Below is a small trained network, with its code and all its weights. Each question gives an input and a target symbol and asks what happens when units are switched off, that is, made to give their printed mean instead of their output.

import numpy as np


def w(rows, s, z=0):
    codes = np.array(rows[::2]) - 128.0
    scale = np.full(codes.shape[1], s)
    scale[-1] = z or s
    return codes * scale


def f(y):
    return y / 2 * (1 + np.tanh(0.7978845608 * (y + 0.044715 * y**3)))


def softmax(a):
    e = np.exp(a - a.max(-1, keepdims=True))
    return e / e.sum(-1, keepdims=True)


def log_softmax(a):
    a = a - a.max(-1, keepdims=True)
    return a - np.log(np.exp(a).sum(-1, keepdims=True))


def net(x, mask):
    ids = ['ΔΛΣαβγεζηθμξτφψω'.index(c) for c in x.split()]
    T = len(ids)
    res = E[ids] + P[:T]
    u = 0
    for l in range(3):
        r = res
        for j in range(2):
            rows = slice(3 * j, 3 * j + 3)
            q, k, v = (r @ M[l][rows].T for M in (Q, K, V))
            z = softmax(np.where(np.tri(T) > 0, q @ k.T / 3**0.5, -1e9)) @ v
            o = O[l][rows]
            res = res + np.where(mask[u + j], z, o[:, -1]) @ o[:, :-1]
        u += 2
        y = f(res @ A[l][:, :-1].T + A[l][:, -1])
        res = res + np.where(mask[u : u + 4], y, B[l][:, -1]) @ B[l][:, :-1]
        u += 4
    return log_softmax(res[-1] @ U[:, :-1].T + U[:, -1])


Q, K, V, O, A, B = {}, {}, {}, {}, {}, {}
E = w([
[64,87,43,25,140,171],'Δ',
[81,198,194,96,163,204],'Λ',
[125,114,159,11,118,102],'Σ',
[71,132,1,157,202,71],'α',
[46,107,158,124,52,59],'β',
[40,224,169,153,127,161],'γ',
[175,55,130,159,77,115],'ε',
[154,180,192,214,152,235],'ζ',
[192,97,88,184,185,81],'η',
[66,165,206,168,75,243],'θ',
[201,128,116,93,174,15],'μ',
[180,67,150,86,54,98],'ξ',
[40,40,100,42,40,139],'τ',
[54,75,30,150,92,147],'φ',
[120,129,157,60,92,23],'ψ',
[86,249,95,229,178,155],'ω',
],0.0093)
P = w([
[105,6,254,152,245,148],'0',
[84,146,50,115,60,153],'1',
[85,144,69,124,104,133],'2',
[91,145,62,137,120,126],'3',
[188,181,145,98,99,124],'4',
[164,204,114,99,83,129],'5',
[169,215,96,93,65,135],'6',
[141,193,109,162,122,100],'7',
[161,213,124,147,139,92],'8',
[198,212,131,143,190,77],'9',
],0.0072)
Q[0] = w([
[126,144,88,87,161,177],'0.h1',
[145,177,218,126,116,149],'0.h1',
[93,183,81,74,156,123],'0.h1',
[196,199,218,150,99,113],'0.h2',
[142,17,51,52,106,69],'0.h2',
[181,125,245,166,138,108],'0.h2',
],0.011)
K[0] = w([
[117,138,126,164,126,102],'0.h1',
[200,215,79,118,80,169],'0.h1',
[95,169,138,209,202,155],'0.h1',
[155,228,34,68,87,155],'0.h2',
[100,6,140,90,169,167],'0.h2',
[163,171,88,48,32,138],'0.h2',
],0.012)
V[0] = w([
[178,57,124,118,106,228],'0.h1',
[157,202,65,225,222,155],'0.h1',
[178,146,161,86,169,158],'0.h1',
[132,33,197,229,73,109],'0.h2',
[132,100,53,148,251,97],'0.h2',
[2,105,147,111,150,220],'0.h2',
],0.007)
O[0] = w([
[141,135,109,93,207,245,51],'0.h1',
[143,91,104,247,93,147,254],'0.h1',
[172,160,167,155,130,157,111],'0.h1',
[124,26,30,21,96,138,120],'0.h2',
[50,37,161,254,114,151,205],'0.h2',
[24,161,79,131,216,115,253],'0.h2',
],0.0067,0.0022)
A[0] = w([
[139,210,40,186,113,58,4],'0.n1',
[25,180,81,181,151,190,141],'0.n2',
[54,172,170,116,62,230,254],'0.n3',
[93,34,1,105,150,39,129],'0.n4',
],0.0061,0.004)
B[0] = w([
[114,64,146,99,59,254,173],'0.n1',
[182,156,188,123,133,131,253],'0.n2',
[172,195,105,180,174,78,238],'0.n3',
[47,144,121,75,73,187,238],'0.n4',
],0.0091,0.005)
Q[1] = w([
[184,111,169,162,133,106],'1.h1',
[110,126,117,138,96,210],'1.h1',
[81,145,134,145,96,107],'1.h1',
[255,106,220,149,133,21],'1.h2',
[30,173,107,127,53,235],'1.h2',
[70,73,109,93,99,174],'1.h2',
],0.0065)
K[1] = w([
[122,109,190,174,135,111],'1.h1',
[143,116,147,119,111,216],'1.h1',
[88,110,152,125,100,108],'1.h1',
[200,222,17,147,1,141],'1.h2',
[111,58,204,154,206,214],'1.h2',
[110,35,147,54,152,169],'1.h2',
],0.0066)
V[1] = w([
[59,63,196,103,138,135],'1.h1',
[133,76,166,103,169,139],'1.h1',
[125,209,68,170,29,106],'1.h1',
[152,60,83,160,124,253],'1.h2',
[191,153,147,200,206,154],'1.h2',
[32,206,53,196,28,163],'1.h2',
],0.0079)
O[1] = w([
[145,169,63,182,143,122,169],'1.h1',
[99,184,32,155,86,110,92],'1.h1',
[200,42,227,97,164,131,180],'1.h1',
[193,139,2,175,121,199,111],'1.h2',
[188,124,180,114,50,227,255],'1.h2',
[121,24,149,132,215,224,211],'1.h2',
],0.0071,0.005)
A[1] = w([
[159,2,67,118,100,193,208],'1.n1',
[188,83,188,224,217,216,112],'1.n2',
[135,209,249,205,223,91,252],'1.n3',
[127,31,93,194,186,168,29],'1.n4',
],0.0045,0.0024)
B[1] = w([
[43,38,122,151,111,115,169],'1.n1',
[133,194,169,45,126,48,254],'1.n2',
[255,138,90,140,192,169,237],'1.n3',
[52,150,213,166,74,112,145],'1.n4',
],0.0061,0.0092)
Q[2] = w([
[54,114,73,89,64,141],'2.h1',
[110,105,128,132,114,184],'2.h1',
[97,204,126,110,70,171],'2.h1',
[224,129,174,84,184,156],'2.h2',
[115,148,123,116,75,255],'2.h2',
[69,202,93,105,71,130],'2.h2',
],0.0091)
K[2] = w([
[50,206,1,118,114,103],'2.h1',
[85,120,123,150,113,154],'2.h1',
[111,212,89,176,114,182],'2.h1',
[168,66,213,81,123,145],'2.h2',
[66,100,110,123,64,187],'2.h2',
[62,148,86,144,75,68],'2.h2',
],0.0086)
V[2] = w([
[156,161,138,2,96,15],'2.h1',
[114,35,172,79,156,139],'2.h1',
[36,181,161,117,247,122],'2.h1',
[81,164,169,32,138,141],'2.h2',
[86,87,195,224,72,65],'2.h2',
[147,61,179,43,95,179],'2.h2',
],0.0074)
O[2] = w([
[67,164,135,197,99,1,60],'2.h1',
[15,96,106,86,116,175,3],'2.h1',
[106,233,183,77,170,178,203],'2.h1',
[97,205,127,106,118,145,151],'2.h2',
[84,59,248,181,93,171,29],'2.h2',
[78,152,99,85,43,147,77],'2.h2',
],0.0074,0.0052)
A[2] = w([
[2,116,185,72,78,96,154],'2.n1',
[184,119,207,190,101,215,37],'2.n2',
[174,132,116,28,214,132,253],'2.n3',
[108,245,146,171,205,33,151],'2.n4',
],0.0063,0.0036)
B[2] = w([
[57,171,125,255,134,58,160],'2.n1',
[102,166,114,58,177,57,206],'2.n2',
[74,150,46,252,89,151,232],'2.n3',
[160,31,184,56,129,156,248],'2.n4',
],0.0072,0.016)
U = w([
[186,220,166,212,208,153,180],'Δ',
[168,183,202,70,80,183,129],'Λ',
[163,108,187,2,131,141,66],'Σ',
[108,79,187,85,175,186,93],'α',
[61,149,118,155,197,105,68],'β',
[73,200,148,231,91,117,97],'γ',
[123,122,55,171,149,95,121],'ε',
[167,106,88,102,54,149,92],'ζ',
[163,43,111,127,149,155,144],'η',
[98,171,80,80,87,110,118],'θ',
[174,84,164,227,91,98,204],'μ',
[154,101,76,62,132,69,117],'ξ',
[102,127,82,41,192,125,58],'τ',
[84,129,102,185,160,173,97],'φ',
[104,126,174,147,157,77,91],'ψ',
[86,77,143,133,53,171,254],'ω',
],0.0062,0.0045)

Each question gives the input, a string of symbols that net reads in full, and the target symbol t.
The units are the heads (3 rows each of Q, K, V and O) and the neurons (one row each of A and B). Each row of codes is followed by its name. A weight is (code - 128) times the scale printed after its matrix; where a second scale follows, it is the last column's (O, A, B and U).
mask holds one flag per unit, layer by layer, with each layer's heads first. A switched-off unit (its flag False) gives its mean, the last column of its rows in O or B, instead of its output. The means were averaged over made-up inputs and are rounded, as every weight is.
A unit's drop is (log p(t) with every unit on - log p(t) with that unit switched off) / (log p(t) with every unit on - log p(t) with every unit switched off).
The circuit of an input: a set's keep is (log p(t) with only the set's units on - log p(t) with every unit switched off) / (log p(t) with every unit on - log p(t) with every unit switched off). Starting from the 12 units with the biggest drops (on a tie, the unit counted first), units are removed one at a time, each time the one whose removal leaves the highest keep (on an exact tie, the one counted first), for as long as the keep stays at least 0.8.
units of the circuit, in order: the units of the circuit, biggest drop first
most important unit: the unit with the biggest drop
k most important neurons: the k neurons with the biggest drops, biggest first
k most important neurons of layer l: the k neurons of layer l with the biggest drops, biggest first
heads that matter: for each layer, one digit per head in row order, 1 if its drop is at least 0.15 and else 0, layers parted by /
input γ Λ ω Σ, target γ: 2 most important neurons -> 2.n1, 0.n4
input Λ μ θ, target Δ: 3 most important neurons -> 1.n3, 0.n3, 2.n3
input β β ε, target β: most important unit -> 0.h2
input ω Λ θ Λ φ γ ε ψ ξ θ, target Λ: units of the circuit, in order -> 1.h1, 2.h2, 0.h2
input Δ μ θ γ μ Σ φ, target Δ: heads that matter -> 01 / 10 / 11
input θ Δ β φ, target θ: 2 most important neurons -> 0.n4, 0.n3
input η ω μ β, target η: heads that matter -> 01 / 11 / 11
input α Δ ω θ, target Δ: units of the circuit, in order -> 1.n3, 0.n3, 0.h2
input ψ ξ μ ω Δ, target ψ: heads that matter -> 10 / 11 / 10
input γ μ γ α ζ μ Δ, target γ: 2 most important neurons of layer 2 -> 2.n1, 2.n4
input Δ ω ω φ φ μ, target ω: 2 most important neurons of layer 0 -> 0.n3, 0.n4
input ω φ θ γ ε ε ω, target Λ: units of the circuit, in order -> 2.h2, 0.n1, 1.h2, 1.h1
input θ γ μ, target θ: heads that matter -> 01 / 00 / 01
input ξ α α μ, target ξ: most important unit -> 1.h2
input τ μ α φ, target τ: 2 most important neurons -> 2.n4, 0.n4
input ξ α Δ τ ω ψ τ ξ γ α, target ξ: 2 most important neurons -> 2.n4, 2.n3
input φ μ η, target φ: heads that matter -> 11 / 01 / 10
input α τ Λ ω ψ γ Δ ω, target Λ: heads that matter -> 11 / 11 / 01
input ε ω ω ω γ γ ζ φ α φ, target ε: heads that matter -> 11 / 11 / 01
input φ η φ, target φ: 2 most important neurons -> 0.n4, 2.n3
input β ω Δ, target β: 2 most important neurons -> 2.n1, 0.n4
input Δ ω ε, target Δ: most important unit -> 1.h1
input φ ω ξ, target φ: 3 most important neurons -> 0.n4, 2.n3, 2.n4
input η Σ α θ τ, target η: 2 most important neurons of layer 1 -> 1.n2, 1.n1
input α μ γ, target Δ: heads that matter -> 01 / 00 / 00
input β α η η, target β: 3 most important neurons -> 0.n4, 2.n1, 1.n3
input Δ Λ τ ω γ Λ τ, target Δ: most important unit -> 1.h1
